Below is a small trained network, with its code and all its weights. Each question gives an input and a class and asks what happens when units are switched off, that is, made to give their printed mean instead of their output.

import numpy as np


def w(rows, s, z=0):
    codes = np.array(rows[::2]) - 128.0
    scale = np.full(codes.shape[1], s)
    scale[-1] = z or s
    return codes * scale


def f(y):
    return y / 2 * (1 + np.tanh(0.7978845608 * (y + 0.044715 * y**3)))


def log_softmax(a):
    a = a - a.max(-1, keepdims=True)
    return a - np.log(np.exp(a).sum(-1, keepdims=True))


def net(x, mask):
    res = np.array(x, float).reshape(1, 8) / 4 @ E
    y = f(res @ A[0][:, :-1].T + A[0][:, -1])
    res = res + np.where(mask, y, B[0][:, -1]) @ B[0][:, :-1]
    return log_softmax(res[-1] @ U[:, :-1].T + U[:, -1])


A, B = {}, {}
E = w([
[169,83,197],'x0',
[250,89,153],'x1',
[107,240,100],'x2',
[148,3,106],'x3',
[61,124,220],'x4',
[151,122,64],'x5',
[255,153,20],'x6',
[51,14,46],'x7',
],0.0051)
A[0] = w([
[232,108,223,143],'n1',
[31,40,198,197],'n2',
[205,67,82,102],'n3',
[114,183,117,61],'n4',
[127,173,196,119],'n5',
[154,133,84,119],'n6',
[149,122,139,96],'n7',
[79,82,153,163],'n8',
[206,4,97,108],'n9',
[91,183,126,127],'n10',
[140,71,69,22],'n11',
[104,166,132,2],'n12',
[155,131,78,134],'n13',
],0.013,0.0066)
B[0] = w([
[121,102,225,210],'n1',
[144,3,65,245],'n2',
[65,187,146,186],'n3',
[194,146,108,132],'n4',
[158,114,187,157],'n5',
[84,137,103,146],'n6',
[106,143,166,126],'n7',
[142,65,96,178],'n8',
[5,143,97,213],'n9',
[248,100,83,152],'n10',
[166,138,218,143],'n11',
[149,173,158,121],'n12',
[74,132,98,154],'n13',
],0.027,0.011)
U = w([
[142,158,104,101],'0',
[112,165,34,122],'1',
[191,161,163,144],'2',
[162,77,253,126],'3',
[23,125,174,139],'4',
[103,34,121,172],'5',
[111,140,166,7],'6',
[119,174,75,148],'7',
],0.006,0.014)

Each question gives the input, the list of numbers given to net, and the class t.
The units are the neurons (one row each of A and B). Each row of codes is followed by its name. A weight is (code - 128) times the scale printed after its matrix; where a second scale follows, it is the last column's (A, B and U).
mask holds one flag per neuron, in row order. A switched-off neuron (its flag False) gives its mean, the last column of its row in B, instead of its output. The means were averaged over made-up inputs and are rounded, as every weight is.
A unit's drop is (log p(t) with every unit on - log p(t) with that unit switched off) / (log p(t) with every unit on - log p(t) with every unit switched off).
The circuit of an input: a set's keep is (log p(t) with only the set's units on - log p(t) with every unit switched off) / (log p(t) with every unit on - log p(t) with every unit switched off). Starting from the 12 units with the biggest drops (on a tie, the unit counted first), units are removed one at a time, each time the one whose removal leaves the highest keep (on an exact tie, the one counted first), for as long as the keep stays at least 0.8.
units of the circuit, in order: the units of the circuit, biggest drop first
top k neurons: the k neurons with the biggest drops, biggest first
drop of u: that unit's drop, to one decimal
input [-3,-5,-6,-3,-1,-6,3,-2], class 1: units of the circuit, in order -> [n1]
input [-8,4,-2,-1,-5,4,-8,-8], class 3: units of the circuit, in order -> [n9 n2]
input [-8,-4,3,0,-3,7,-5,-7], class 2: units of the circuit, in order -> [n9 n2 n10]
input [-5,4,-6,-8,5,5,1,4], class 1: top 4 neurons -> [n1 n2 n5 n11]
input [-2,-7,-4,1,-6,-2,-6,-8], class 3: top 2 neurons -> [n9 n5]
input [5,0,7,-7,4,-5,1,-6], class 3: top 2 neurons -> [n5 n1]
input [-1,-3,-3,3,-5,4,-3,-2], class 1: top 3 neurons -> [n1 n2 n5]
input [4,2,5,1,0,-8,6,-3], class 3: units of the circuit, in order -> [n9 n1]
input [-5,3,0,-6,2,-2,5,1], class 0: units of the circuit, in order -> [n2 n9 n1]
input [-1,-5,-3,-8,5,6,5,-3], class 0: top 3 neurons -> [n1 n2 n11]
input [-8,1,5,3,-8,3,-4,-8], class 1: top 2 neurons -> [n1 n11]
input [4,7,-4,-7,6,-3,-6,-3], class 3: top 2 neurons -> [n1 n5]
input [1,-8,2,6,5,7,2,-6], class 2: top 2 neurons -> [n2 n9]
input [-2,-2,-2,-8,1,3,-3,-7], class 3: units of the circuit, in order -> [n5]
input [-7,2,8,4,-3,-3,3,-7], class 7: units of the circuit, in order -> [n2 n1]
input [-6,6,7,-5,-7,2,-1,2], class 7: drop of n8 -> 0.1
input [-3,8,6,4,-5,8,8,-8], class 4: drop of n8 -> 0.0
input [-7,2,5,-7,3,3,2,-3], class 2: drop of n2 -> 0.1
